Below is a small trained network, with its code and all its weights. Each question gives an input and a target symbol and asks what happens when units are switched off, that is, made to give their printed mean instead of their output.

import numpy as np


def w(rows, s, z=0):
    codes = np.array(rows[::2]) - 128.0
    scale = np.full(codes.shape[1], s)
    scale[-1] = z or s
    return codes * scale


def norm(h):
    return h / np.sqrt((h * h).mean(-1, keepdims=True) + 1e-5)


def f(y):
    return np.maximum(y, 0)


def softmax(a):
    e = np.exp(a - a.max(-1, keepdims=True))
    return e / e.sum(-1, keepdims=True)


def log_softmax(a):
    a = a - a.max(-1, keepdims=True)
    return a - np.log(np.exp(a).sum(-1, keepdims=True))


def net(x, mask):
    ids = ['αβδεζθλμπσφω'.index(c) for c in x.split()]
    T = len(ids)
    res = E[ids] + P[:T]
    r = norm(res)
    for j in range(3):
        rows = slice(4 * j, 4 * j + 4)
        q, k, v = (r @ M[0][rows].T for M in (Q, K, V))
        z = softmax(np.where(np.tri(T) > 0, q @ k.T / 4**0.5, -1e9)) @ v
        o = O[0][rows]
        res = res + np.where(mask[j], z, o[:, -1]) @ o[:, :-1]
    y = f(norm(res) @ A[0][:, :-1].T + A[0][:, -1])
    res = res + np.where(mask[3:27], y, B[0][:, -1]) @ B[0][:, :-1]
    return log_softmax(norm(res)[-1] @ U[:, :-1].T + U[:, -1])


Q, K, V, O, A, B = {}, {}, {}, {}, {}, {}
E = w([
[117,158,120,85,221,112,62],'α',
[214,202,118,131,154,112,147],'β',
[137,208,134,157,93,165,177],'δ',
[163,158,159,218,255,92,144],'ε',
[198,224,137,222,176,159,106],'ζ',
[64,172,169,75,146,199,83],'θ',
[145,172,126,130,168,184,43],'λ',
[81,148,164,131,172,196,164],'μ',
[94,157,150,233,125,197,82],'π',
[82,150,133,196,197,142,70],'σ',
[190,206,115,206,154,78,84],'φ',
[152,249,170,37,93,116,141],'ω',
],0.0094)
P = w([
[139,92,108,120,106,120,135],'0',
[142,207,178,250,181,89,190],'1',
[93,148,114,62,157,234,142],'2',
[152,103,136,110,130,134,136],'3',
[60,147,144,126,159,56,168],'4',
[104,166,118,107,133,240,143],'5',
[144,101,149,113,123,132,129],'6',
[66,140,150,143,159,61,178],'7',
[122,158,101,114,156,183,82],'8',
[145,95,164,113,114,128,124],'9',
[72,147,151,133,149,58,179],'10',
[117,161,107,141,142,181,78],'11',
[151,94,154,114,128,136,134],'12',
],0.025)
Q[0] = w([
[100,158,38,183,168,132,158],'H1',
[104,161,51,143,129,130,154],'H1',
[107,99,144,117,111,145,100],'H1',
[149,128,201,145,138,129,127],'H1',
[93,174,94,106,81,116,110],'H2',
[42,170,57,129,143,76,166],'H2',
[64,177,193,136,175,87,150],'H2',
[86,101,3,152,120,160,125],'H2',
[161,116,148,130,124,148,136],'H3',
[175,112,159,124,116,88,81],'H3',
[139,98,189,106,127,95,139],'H3',
[109,124,122,102,143,152,111],'H3',
],0.021)
K[0] = w([
[109,163,153,140,185,155,131],'H1',
[129,204,174,124,163,155,139],'H1',
[148,90,169,112,107,129,95],'H1',
[138,103,86,120,118,115,172],'H1',
[120,202,188,98,95,127,116],'H2',
[163,126,249,115,154,149,73],'H2',
[154,94,227,122,129,117,134],'H2',
[82,185,127,144,208,171,151],'H2',
[119,116,84,134,107,121,150],'H3',
[132,43,100,106,154,107,139],'H3',
[98,72,139,139,143,92,151],'H3',
[105,143,128,125,124,155,149],'H3',
],0.021)
V[0] = w([
[248,155,97,168,145,107,128],'H1',
[168,152,121,51,146,116,163],'H1',
[108,85,82,176,191,118,176],'H1',
[72,143,103,126,89,129,61],'H1',
[181,177,104,124,22,165,133],'H2',
[118,113,129,212,102,232,76],'H2',
[72,142,150,75,124,208,146],'H2',
[145,111,75,48,137,112,23],'H2',
[131,165,96,150,121,138,100],'H3',
[93,130,97,130,167,153,108],'H3',
[124,147,151,134,136,158,133],'H3',
[139,104,143,142,122,130,148],'H3',
],0.017)
O[0] = w([
[196,51,62,54,116,178,83,254],'H1',
[220,74,108,177,97,21,78,123],'H1',
[65,57,141,82,154,124,155,246],'H1',
[101,194,94,191,225,147,131,30],'H1',
[19,137,41,165,124,102,64,89],'H2',
[131,32,110,32,112,110,10,156],'H2',
[136,51,45,99,112,248,159,65],'H2',
[25,85,206,131,61,108,205,112],'H2',
[151,162,123,85,159,134,63,143],'H3',
[174,163,98,182,167,103,126,168],'H3',
[183,120,92,141,112,76,100,170],'H3',
[92,135,156,129,82,112,128,134],'H3',
],0.011,0.0083)
A[0] = w([
[170,162,37,118,182,194,105,197],'N1',
[67,191,113,210,121,64,145,70],'N2',
[125,94,126,76,101,116,58,103],'N3',
[81,95,156,133,94,173,173,109],'N4',
[118,72,107,92,163,248,126,74],'N5',
[170,114,142,139,80,65,143,148],'N6',
[138,92,35,127,35,105,110,82],'N7',
[130,36,122,75,149,157,156,190],'N8',
[58,212,82,155,134,183,159,96],'N9',
[170,198,123,173,122,86,120,99],'N10',
[188,167,46,172,161,175,116,173],'N11',
[87,136,154,208,106,176,120,57],'N12',
[50,177,84,132,173,140,75,128],'N13',
[79,113,109,157,120,168,169,30],'N14',
[120,162,153,139,150,82,60,2],'N15',
[123,123,141,138,143,107,67,87],'N16',
[202,249,151,127,159,169,171,70],'N17',
[151,160,178,130,96,99,75,93],'N18',
[130,103,87,76,120,235,122,63],'N19',
[199,156,185,111,118,120,115,67],'N20',
[94,145,171,144,168,113,159,160],'N21',
[138,159,86,124,154,155,102,140],'N22',
[149,129,66,139,136,171,126,62],'N23',
[174,150,120,102,193,235,110,75],'N24',
],0.018,0.0099)
B[0] = w([
[41,26,148,118,201,189,171,250],'N1',
[144,85,128,112,70,219,93,162],'N2',
[140,104,91,172,137,109,184,201],'N3',
[105,136,94,163,132,58,117,163],'N4',
[157,240,95,128,108,130,108,202],'N5',
[134,165,132,129,171,200,156,182],'N6',
[127,156,190,162,187,124,70,171],'N7',
[150,140,133,116,64,141,88,244],'N8',
[148,7,113,177,164,70,125,151],'N9',
[130,138,183,129,115,175,58,159],'N10',
[66,110,179,91,149,154,149,219],'N11',
[149,101,67,78,141,141,159,140],'N12',
[186,113,187,130,130,137,210,163],'N13',
[192,136,80,141,139,85,136,141],'N14',
[92,127,106,45,138,32,161,137],'N15',
[114,182,101,115,142,114,166,146],'N16',
[113,108,124,240,188,87,63,180],'N17',
[135,134,99,99,169,128,146,159],'N18',
[174,215,59,136,116,142,136,197],'N19',
[154,67,127,131,115,96,153,180],'N20',
[145,177,94,145,147,156,82,171],'N21',
[128,88,157,146,133,149,125,179],'N22',
[119,145,121,95,165,138,132,164],'N23',
[75,86,87,101,151,165,202,208],'N24',
],0.017,0.016)
U = w([
[162,172,71,98,181,209,180,119],'α',
[63,22,202,129,233,132,142,4],'β',
[224,78,207,83,103,115,163,156],'δ',
[156,102,182,205,65,202,56,82],'ε',
[185,216,58,167,93,107,118,253],'ζ',
[91,188,207,87,135,107,63,224],'θ',
[126,170,187,201,102,105,236,156],'λ',
[197,48,45,232,124,85,194,10],'μ',
[131,156,93,106,196,6,181,168],'π',
[166,71,86,96,168,89,1,60],'σ',
[58,87,163,139,79,54,100,243],'φ',
[225,179,156,214,243,98,102,112],'ω',
],0.0073,0.0023)

Each question gives the input, a string of symbols that net reads in full, and the target symbol t.
The units are the heads (4 rows each of Q, K, V and O) and the neurons (one row each of A and B). Each row of codes is followed by its name. A weight is (code - 128) times the scale printed after its matrix; where a second scale follows, it is the last column's (O, A, B and U).
mask holds one flag per unit, heads first, then neurons. A switched-off unit (its flag False) gives its mean, the last column of its rows in O or B, instead of its output. The means were averaged over made-up inputs and are rounded, as every weight is.
A unit's drop is (log p(t) with every unit on - log p(t) with that unit switched off) / (log p(t) with every unit on - log p(t) with every unit switched off).
The circuit of an input: a set's keep is (log p(t) with only the set's units on - log p(t) with every unit switched off) / (log p(t) with every unit on - log p(t) with every unit switched off). Starting from the 12 units with the biggest drops (on a tie, the unit counted first), units are removed one at a time, each time the one whose removal leaves the highest keep (on an exact tie, the one counted first), for as long as the keep stays at least 0.8.
circuit, biggest first: the units of the circuit, biggest drop first
unit that matters most: the unit with the biggest drop
top k neurons: the k neurons with the biggest drops, biggest first
heads that matter: for each layer, one digit per head in row order, 1 if its drop is at least 0.15 and else 0, layers parted by /
input ω π σ φ ω ζ ζ ε β α ω ε ζ, target ε: circuit, biggest first => H1, H2, N2, N10
input ε θ σ σ μ π φ α θ φ ε π θ, target δ: circuit, biggest first => H1, H2, N1
input ε δ φ α, target δ: circuit, biggest first => H1, H2, N1
input ε θ μ π ε ε β β φ ε ε, target ω: circuit, biggest first => H2, N17
input β ε ε λ ε ζ ζ, target ω: unit that matters most => H1
input ε ω ζ θ ε ω ε α φ α ω, target λ: circuit, biggest first => H2, N1
input θ π δ φ ζ ε ζ θ, target π: heads that matter => 010
input σ φ θ ζ ω φ ω σ ζ μ σ μ δ, target θ: heads that matter => 110
input δ ζ σ ω ε ε φ θ, target θ: circuit, biggest first => H2, N2, N1
input φ ε ω ω ε ζ μ, target π: heads that matter => 110
input β ε α ζ φ ε ε ζ ω α ω α μ, target ω: top 3 neurons => N7, N1, N6
input λ ε ω φ ε ω θ ω ε θ θ, target ζ: heads that matter => 010
input ω ω φ ε ε σ ε ω ε ε, target ε: heads that matter => 110
input ε β ω ζ β, target π: top neuron => N3
input μ θ λ μ α μ ε ω α α ε ζ ζ, target ζ: heads that matter => 111
input ε θ ω ζ ε β ε θ ε ω μ, target μ: heads that matter => 010
input ε σ φ ε θ ω θ ζ ω α, target δ: heads that matter => 110
input θ δ ω ζ φ ω ε ζ, target ω: heads that matter => 010
input φ θ ω ε λ ω ε, target π: heads that matter => 110
input δ ζ λ ε θ β α ε ω ω ω, target μ: circuit, biggest first => H2, N9, N1
input α β ε ε ζ ε σ ε ω θ ε, target ζ: heads that matter => 010
input ω φ φ σ ζ μ ζ θ ε σ θ, target δ: circuit, biggest first => H2, N1
